Below are the code and all the weights of a small trained network. Each question names an input and a class and asks about switching units off, where a switched-off unit gives its printed mean instead of its output.

import numpy as np


def w(rows, s, z=0):
    codes = np.array(rows[::2]) - 128.0
    scale = np.full(codes.shape[1], s)
    scale[-1] = z or s
    return codes * scale


def norm(h):
    return h / np.sqrt((h * h).mean(-1, keepdims=True) + 1e-5)


def f(y):
    return y / 2 * (1 + np.tanh(0.7978845608 * (y + 0.044715 * y**3)))


def log_softmax(a):
    a = a - a.max(-1, keepdims=True)
    return a - np.log(np.exp(a).sum(-1, keepdims=True))


def net(x, mask):
    res = np.array(x, float).reshape(1, 5) / 4 @ E
    u = 0
    for l in range(2):
        y = f(norm(res) @ A[l][:, :-1].T + A[l][:, -1])
        res = res + np.where(mask[u : u + 13], y, B[l][:, -1]) @ B[l][:, :-1]
        u += 13
    return log_softmax(norm(res)[-1] @ U[:, :-1].T + U[:, -1])


A, B = {}, {}
E = w([
[137,119,78,170,151,104,147,98,147,54,255,126],'x0',
[98,111,58,173,162,99,84,73,113,129,140,144],'x1',
[146,159,146,68,145,55,154,113,45,160,211,63],'x2',
[56,224,63,124,164,149,182,140,150,176,102,73],'x3',
[123,128,175,99,162,86,182,154,124,81,65,138],'x4',
],0.0075)
A[0] = w([
[116,75,86,183,231,68,145,82,189,174,139,163,149],'0.n0',
[202,230,152,137,86,161,233,116,172,77,187,102,210],'0.n1',
[131,79,195,188,49,252,108,169,110,166,101,63,191],'0.n2',
[88,171,121,89,114,127,162,61,77,119,104,61,87],'0.n3',
[146,215,173,70,86,169,139,193,127,81,39,230,153],'0.n4',
[109,179,147,97,109,28,86,147,65,78,138,179,144],'0.n5',
[93,129,73,148,55,192,93,80,114,147,148,205,237],'0.n6',
[119,153,24,157,223,159,62,142,130,91,130,64,17],'0.n7',
[181,107,183,138,136,79,142,160,170,86,128,212,104],'0.n8',
[41,71,162,143,151,152,123,113,125,35,81,104,99],'0.n9',
[1,196,107,167,145,112,210,219,205,67,88,145,252],'0.n10',
[120,152,96,161,208,149,117,201,246,23,172,152,43],'0.n11',
[107,173,86,176,130,70,145,139,156,49,78,175,13],'0.n12',
],0.0056,0.0014)
B[0] = w([
[72,107,124,76,155,136,156,113,106,111,123,126,177],'0.n0',
[217,91,118,84,141,174,68,204,126,201,70,180,200],'0.n1',
[107,111,136,103,55,53,203,57,105,167,118,158,229],'0.n2',
[75,126,34,178,154,160,61,67,177,137,106,216,164],'0.n3',
[141,135,145,109,107,117,99,21,129,119,195,139,242],'0.n4',
[157,2,219,145,175,79,175,96,82,112,65,191,169],'0.n5',
[151,164,171,16,206,117,132,112,111,184,82,142,199],'0.n6',
[110,162,70,178,176,193,130,73,107,110,197,77,182],'0.n7',
[143,152,83,138,90,138,198,142,155,118,120,84,185],'0.n8',
[115,161,123,170,90,67,136,156,158,143,136,85,156],'0.n9',
[167,73,101,143,192,105,99,154,103,118,199,89,255],'0.n10',
[147,113,154,114,118,71,118,171,146,67,108,106,194],'0.n11',
[145,157,130,130,125,152,66,89,209,96,107,70,156],'0.n12',
],0.0064,0.0053)
A[1] = w([
[229,173,67,144,136,124,132,74,184,91,143,147,138],'1.n0',
[221,123,173,127,146,84,35,129,143,132,209,37,238],'1.n1',
[9,157,201,185,76,176,65,89,204,106,181,156,105],'1.n2',
[151,112,135,110,69,135,138,155,230,78,86,99,154],'1.n3',
[126,151,186,140,57,194,112,28,136,217,79,126,142],'1.n4',
[187,112,34,146,230,144,190,206,171,121,243,131,174],'1.n5',
[213,165,143,37,65,113,136,127,116,198,91,58,202],'1.n6',
[198,104,183,116,182,113,179,158,103,144,104,176,184],'1.n7',
[100,88,162,43,48,67,99,95,21,132,114,189,253],'1.n8',
[236,159,90,106,115,175,134,146,243,121,115,44,100],'1.n9',
[105,62,196,196,154,42,170,56,138,107,157,82,139],'1.n10',
[148,133,137,226,16,140,193,108,141,72,144,138,83],'1.n11',
[152,144,138,203,2,80,76,164,195,33,102,49,60],'1.n12',
],0.0063,0.0017)
B[1] = w([
[86,144,197,110,131,133,154,157,86,165,110,123,162],'1.n0',
[142,115,121,134,55,120,112,121,157,143,68,151,201],'1.n1',
[150,107,123,80,133,172,179,114,98,164,178,152,130],'1.n2',
[167,120,149,153,185,68,200,128,126,158,157,142,159],'1.n3',
[182,141,146,90,70,182,137,254,61,153,91,179,207],'1.n4',
[111,138,179,104,141,153,131,109,110,131,119,133,228],'1.n5',
[212,95,117,147,98,153,134,172,87,131,139,157,221],'1.n6',
[111,107,118,109,111,197,209,129,141,181,162,181,188],'1.n7',
[130,46,155,139,77,123,128,176,171,117,137,160,255],'1.n8',
[123,55,133,149,88,69,157,141,152,100,129,109,169],'1.n9',
[129,163,119,178,137,103,172,196,140,172,78,134,188],'1.n10',
[74,208,109,110,169,142,114,80,152,158,100,87,146],'1.n11',
[147,169,66,174,170,67,132,92,97,114,102,157,152],'1.n12',
],0.0093,0.0089)
U = w([
[71,107,146,144,182,169,72,143,165,50,154,2,135],'0',
[220,37,188,110,38,127,185,237,106,151,138,198,155],'1',
[132,189,87,160,44,146,94,183,167,31,184,100,1],'2',
[160,155,134,221,166,27,179,124,184,61,92,104,142],'3',
[186,249,70,100,70,181,66,172,71,159,100,105,119],'4',
[90,228,118,84,210,165,127,72,84,144,178,90,129],'5',
[145,150,175,110,40,166,85,79,153,65,172,148,78],'6',
],0.0096,0.0082)

Each question gives the input, the list of numbers given to net, and the class t.
The units are the neurons (one row each of A and B). Each row of codes is followed by its name. A weight is (code - 128) times the scale printed after its matrix; where a second scale follows, it is the last column's (A, B and U).
mask holds one flag per neuron, layer by layer. A switched-off neuron (its flag False) gives its mean, the last column of its row in B, instead of its output. The means were averaged over made-up inputs and are rounded, as every weight is.
A unit's drop is (log p(t) with every unit on - log p(t) with that unit switched off) / (log p(t) with every unit on - log p(t) with every unit switched off).
The circuit of an input: a set's keep is (log p(t) with only the set's units on - log p(t) with every unit switched off) / (log p(t) with every unit on - log p(t) with every unit switched off). Starting from the 12 units with the biggest drops (on a tie, the unit counted first), units are removed one at a time, each time the one whose removal leaves the highest keep (on an exact tie, the one counted first), for as long as the keep stays at least 0.8.
circuit, biggest first: the units of the circuit, biggest drop first
k most important neurons: the k neurons with the biggest drops, biggest first
top k neurons in layer l: the k neurons of layer l with the biggest drops, biggest first
drop when u is switched off: that unit's drop, to one decimal
input [-4,-6,8,8,-2], class 4: circuit, biggest first	[1.n8 0.n3]
input [4,-1,-3,3,-2], class 0: 4 most important neurons	[0.n7 1.n4 1.n6 1.n8]
input [0,-4,2,5,-5], class 4: circuit, biggest first	[1.n8]
input [5,-7,-8,0,-3], class 3: circuit, biggest first	[0.n11 1.n12 1.n4]
input [-2,1,-8,7,-4], class 5: 2 most important neurons	[1.n8 0.n10]
input [8,8,5,-5,7], class 3: circuit, biggest first	[1.n4 1.n6]
input [4,0,3,3,3], class 5: circuit, biggest first	[1.n8 1.n4]
input [1,7,-6,-4,-4], class 0: 3 most important neurons	[1.n6 0.n4 0.n0]
input [1,7,4,2,6], class 3: 2 most important neurons	[0.n5 1.n10]
input [1,-2,-7,8,-8], class 5: top 2 neurons in layer 0	[0.n7 0.n10]
input [-1,4,3,0,2], class 3: top 2 neurons in layer 1	[1.n4 1.n6]
input [8,7,6,4,6], class 5: top 3 neurons in layer 1	[1.n8 1.n5 1.n9]
input [6,-1,-2,-1,1], class 3: 2 most important neurons	[0.n11 1.n12]
input [8,-2,-1,7,7], class 0: most important neuron	[0.n10]
input [-2,2,6,4,5], class 5: 2 most important neurons	[0.n3 0.n2]
input [6,1,4,3,4], class 5: drop when 1.n4 is switched off	0.1
input [-8,6,-5,5,-4], class 4: drop when 1.n8 is switched off	0.2
input [7,0,3,4,1], class 0: drop when 0.n11 is switched off	0.1
